Below is a small trained network, with its code and all its weights. Each question gives an input and a class and asks what happens when units are switched off, that is, made to give their printed mean instead of their output.

import numpy as np


def w(rows, s, z=0):
    codes = np.array(rows[::2]) - 128.0
    scale = np.full(codes.shape[1], s)
    scale[-1] = z or s
    return codes * scale


def f(y):
    return np.maximum(y, 0)


def log_softmax(a):
    a = a - a.max(-1, keepdims=True)
    return a - np.log(np.exp(a).sum(-1, keepdims=True))


def net(x, mask):
    res = np.array(x, float).reshape(1, 6) / 4 @ E
    y = f(res @ A[0][:, :-1].T + A[0][:, -1])
    res = res + np.where(mask, y, B[0][:, -1]) @ B[0][:, :-1]
    return log_softmax(res[-1] @ U[:, :-1].T + U[:, -1])


A, B = {}, {}
E = w([
[1,95,151,105,129,116],'x0',
[138,195,192,53,92,201],'x1',
[108,146,155,235,64,153],'x2',
[128,127,129,129,130,127],'x3',
[128,122,215,149,184,78],'x4',
[99,245,90,145,171,123],'x5',
],0.0099)
A[0] = w([
[65,137,140,116,140,129,58],'neuron 0',
[200,122,105,170,164,126,111],'neuron 1',
[118,141,100,77,187,115,88],'neuron 2',
[96,147,78,155,31,172,134],'neuron 3',
[101,99,213,169,186,86,218],'neuron 4',
[132,185,169,63,116,169,3],'neuron 5',
[114,131,95,182,166,82,100],'neuron 6',
[132,177,201,95,101,192,111],'neuron 7',
[117,122,80,48,137,89,74],'neuron 8',
[142,132,114,66,152,75,30],'neuron 9',
[137,110,119,91,136,121,82],'neuron 10',
[91,203,81,174,153,102,129],'neuron 11',
[164,129,141,78,139,80,146],'neuron 12',
[150,35,170,123,103,119,113],'neuron 13',
[134,83,41,132,165,79,101],'neuron 14',
[120,179,175,155,174,88,152],'neuron 15',
[151,134,252,122,142,109,148],'neuron 16',
[136,74,94,215,138,58,131],'neuron 17',
[52,91,158,99,119,131,82],'neuron 18',
[114,132,106,179,68,175,120],'neuron 19',
[145,99,132,47,193,171,77],'neuron 20',
[59,118,135,121,77,109,98],'neuron 21',
[149,112,129,79,162,96,91],'neuron 22',
[93,111,35,90,53,180,239],'neuron 23',
[101,197,110,146,168,140,138],'neuron 24',
[62,111,120,128,138,126,12],'neuron 25',
[121,105,36,139,114,140,157],'neuron 26',
[110,190,109,145,159,94,30],'neuron 27',
[112,171,123,209,40,127,81],'neuron 28',
[135,115,125,130,134,70,87],'neuron 29',
[116,136,198,208,80,106,57],'neuron 30',
[49,98,133,93,100,118,72],'neuron 31',
[62,99,107,131,134,100,107],'neuron 32',
[71,125,150,128,151,132,128],'neuron 33',
[124,102,63,59,153,143,96],'neuron 34',
[127,95,59,190,153,72,40],'neuron 35',
[142,147,171,89,98,164,57],'neuron 36',
[88,145,164,204,55,146,54],'neuron 37',
[201,151,161,154,123,114,153],'neuron 38',
[240,133,91,129,115,160,117],'neuron 39',
[52,129,120,115,107,150,132],'neuron 40',
[160,18,167,143,70,131,71],'neuron 41',
],0.011,0.0056)
B[0] = w([
[169,97,79,170,120,133,151],'neuron 0',
[104,141,50,196,98,92,183],'neuron 1',
[129,129,165,174,158,156,179],'neuron 2',
[74,161,141,84,169,94,203],'neuron 3',
[108,159,109,70,145,48,230],'neuron 4',
[3,133,144,133,49,175,183],'neuron 5',
[65,145,140,94,76,175,181],'neuron 6',
[30,129,114,116,37,153,210],'neuron 7',
[145,142,188,167,155,131,183],'neuron 8',
[140,147,182,206,142,160,164],'neuron 9',
[105,138,164,172,171,149,151],'neuron 10',
[192,27,138,83,166,203,195],'neuron 11',
[103,159,137,181,156,111,184],'neuron 12',
[164,60,103,82,179,206,208],'neuron 13',
[39,133,188,137,52,153,205],'neuron 14',
[85,101,99,61,175,121,183],'neuron 15',
[55,139,95,78,140,70,203],'neuron 16',
[31,147,160,88,56,135,226],'neuron 17',
[113,124,81,183,135,136,179],'neuron 18',
[128,155,173,165,180,71,185],'neuron 19',
[83,136,166,177,155,140,195],'neuron 20',
[157,107,101,171,117,116,169],'neuron 21',
[102,168,172,182,157,139,174],'neuron 22',
[82,142,119,45,184,51,246],'neuron 23',
[210,24,117,69,156,216,185],'neuron 24',
[132,152,99,181,109,142,149],'neuron 25',
[83,147,154,67,149,88,192],'neuron 26',
[161,58,125,98,141,179,160],'neuron 27',
[142,152,174,160,181,152,192],'neuron 28',
[61,148,135,114,108,123,155],'neuron 29',
[139,164,197,176,200,101,178],'neuron 30',
[125,114,71,204,118,129,176],'neuron 31',
[153,145,86,163,92,117,178],'neuron 32',
[156,137,60,173,90,107,165],'neuron 33',
[128,195,175,183,192,104,190],'neuron 34',
[46,142,151,130,57,188,193],'neuron 35',
[48,118,128,142,54,162,174],'neuron 36',
[121,171,187,183,183,158,185],'neuron 37',
[102,107,34,189,136,75,189],'neuron 38',
[116,114,68,195,142,108,217],'neuron 39',
[177,124,54,185,127,100,174],'neuron 40',
[187,49,121,74,181,232,215],'neuron 41',
],0.0075,0.011)
U = w([
[115,144,229,190,185,137,90],'0',
[74,126,158,111,21,169,101],'1',
[124,111,1,200,123,108,93],'2',
[144,57,114,65,180,218,101],'3',
[116,126,131,106,138,103,250],'4',
[91,137,119,57,176,49,118],'5',
[155,126,125,79,106,89,146],'6',
[182,135,165,80,72,88,104],'7',
],0.012,0.02)

Each question gives the input, the list of numbers given to net, and the class t.
The units are the neurons (one row each of A and B). Each row of codes is followed by its name. A weight is (code - 128) times the scale printed after its matrix; where a second scale follows, it is the last column's (A, B and U).
mask holds one flag per neuron, in row order. A switched-off neuron (its flag False) gives its mean, the last column of its row in B, instead of its output. The means were averaged over made-up inputs and are rounded, as every weight is.
A unit's drop is (log p(t) with every unit on - log p(t) with that unit switched off) / (log p(t) with every unit on - log p(t) with every unit switched off).
The circuit of an input: a set's keep is (log p(t) with only the set's units on - log p(t) with every unit switched off) / (log p(t) with every unit on - log p(t) with every unit switched off). Starting from the 12 units with the biggest drops (on a tie, the unit counted first), units are removed one at a time, each time the one whose removal leaves the highest keep (on an exact tie, the one counted first), for as long as the keep stays at least 0.8.
circuit, biggest first: the units of the circuit, biggest drop first
unit that matters most: the unit with the biggest drop
top k neurons: the k neurons with the biggest drops, biggest first
input [0,-3,-3,2,-5,0], class 5: unit that matters most -> neuron 23
input [-2,-5,1,5,0,-5], class 1: circuit, biggest first -> neuron 17; neuron 35
input [-4,0,1,4,-7,-1], class 5: circuit, biggest first -> neuron 23; neuron 3
input [3,4,1,1,6,6], class 3: circuit, biggest first -> neuron 24; neuron 11
input [0,4,5,-2,-7,3], class 5: circuit, biggest first -> neuron 23; neuron 3
input [2,3,2,-1,-8,7], class 5: top 4 neurons -> neuron 23; neuron 3; neuron 41; neuron 13
input [-8,6,1,0,2,5], class 2: top 2 neurons -> neuron 38; neuron 39
input [-6,-7,8,5,-4,-4], class 0: circuit, biggest first -> neuron 28; neuron 30
input [6,-7,3,7,7,6], class 1: circuit, biggest first -> neuron 17; neuron 6
input [2,6,-5,5,-2,-1], class 1: top 2 neurons -> neuron 5; neuron 7
input [-7,7,-3,4,8,6], class 5: top 2 neurons -> neuron 16; neuron 15
input [3,7,4,4,2,8], class 3: top 2 neurons -> neuron 24; neuron 11
input [-8,-2,-8,6,-7,2], class 0: circuit, biggest first -> neuron 34; neuron 8; neuron 9
input [3,-3,5,-4,-8,-5], class 5: circuit, biggest first -> neuron 23
input [-8,2,-6,3,4,7], class 2: top 4 neurons -> neuron 38; neuron 1; neuron 39; neuron 41
input [-2,0,7,1,-8,1], class 5: top 3 neurons -> neuron 23; neuron 3; neuron 26
input [4,-8,2,-4,-8,-7], class 1: top 3 neurons -> neuron 17; neuron 14; neuron 35
input [-6,8,-4,7,-1,1], class 1: top 2 neurons -> neuron 5; neuron 7
input [4,-7,-4,-4,-4,8], class 3: top 2 neurons -> neuron 11; neuron 24
input [2,8,-7,0,-8,4], class 1: circuit, biggest first -> neuron 5
input [-2,4,-2,6,4,-8], class 3: top 2 neurons -> neuron 41; neuron 13
input [-5,-3,3,3,0,8], class 3: circuit, biggest first -> neuron 11; neuron 24
